Questions about the grid below.
1) The first entry in reading order?
2) The second smallest entry?
3) The entry just left of the centre entry?
4) The 5th entry in reading order?
5) The entry just left of 0.19?
6) The entry just left of 0.12?
((0.14, -0.10, 0.16, -0.16, 0.00, -0.13, 0.02), (0.15, -0.10, 0.17, -0.14, -0.05, 0.04, 0.04), (0.17, 0.17, 0.03, -0.04, 0.08, -0.23, -0.03), (0.08, -0.13, 0.01, 0.15, -0.13, 0.01, 0.04), (-0.01, 0.04, -0.15, -0.09, -0.10, -0.20, 0.02), (-0.06, -0.01, -0.08, -0.04, -0.05, 0.03, -0.06), (0.07, -0.18, -0.04, 0.05, -0.14, 0.04, -0.03), (0.01, -0.10, -0.03, 0.12, -0.04, 0.13, 0.00), (0.15, -0.09, 0.16, 0.10, -0.05, -0.02, 0.14), (-0.02, -0.12, -0.07, 0.19, -0.08, -0.17, -0.13), (-0.09, 0.04, -0.08, -0.18, 0.05, -0.17, 0.09), (-0.19, 0.05, -0.17, -0.09, 0.02, -0.15, -0.03), (0.08, -0.04, -0.02, -0.21, 0.05, -0.17, -0.25))
1) 0.14
2) -0.23
3) -0.04
4) 0.00
5) -0.07
6) -0.03

M = 15.3	5.5	-41.7	40.8	-52.9	33.8	21.3	-55.3	15.1	-3.5	-1.5	8.1	4.5
The entry just left of the smallest entry is 21.3
What is the largest entry? 40.8
The entry just right of 15.3 is 5.5

Read these off the row that follows.
1) Give the entry just left of -37.0.
2) Give the entry just right of the largest entry.
3) Give the entry just right of -8.9.
4) Give the largest entry.
[  5.5 -15.6 -37.0 -26.3 -63.7  18.1 -59.4 -44.1  -8.9   4.9]
1) -15.6
2) -59.4
3) 4.9
4) 18.1
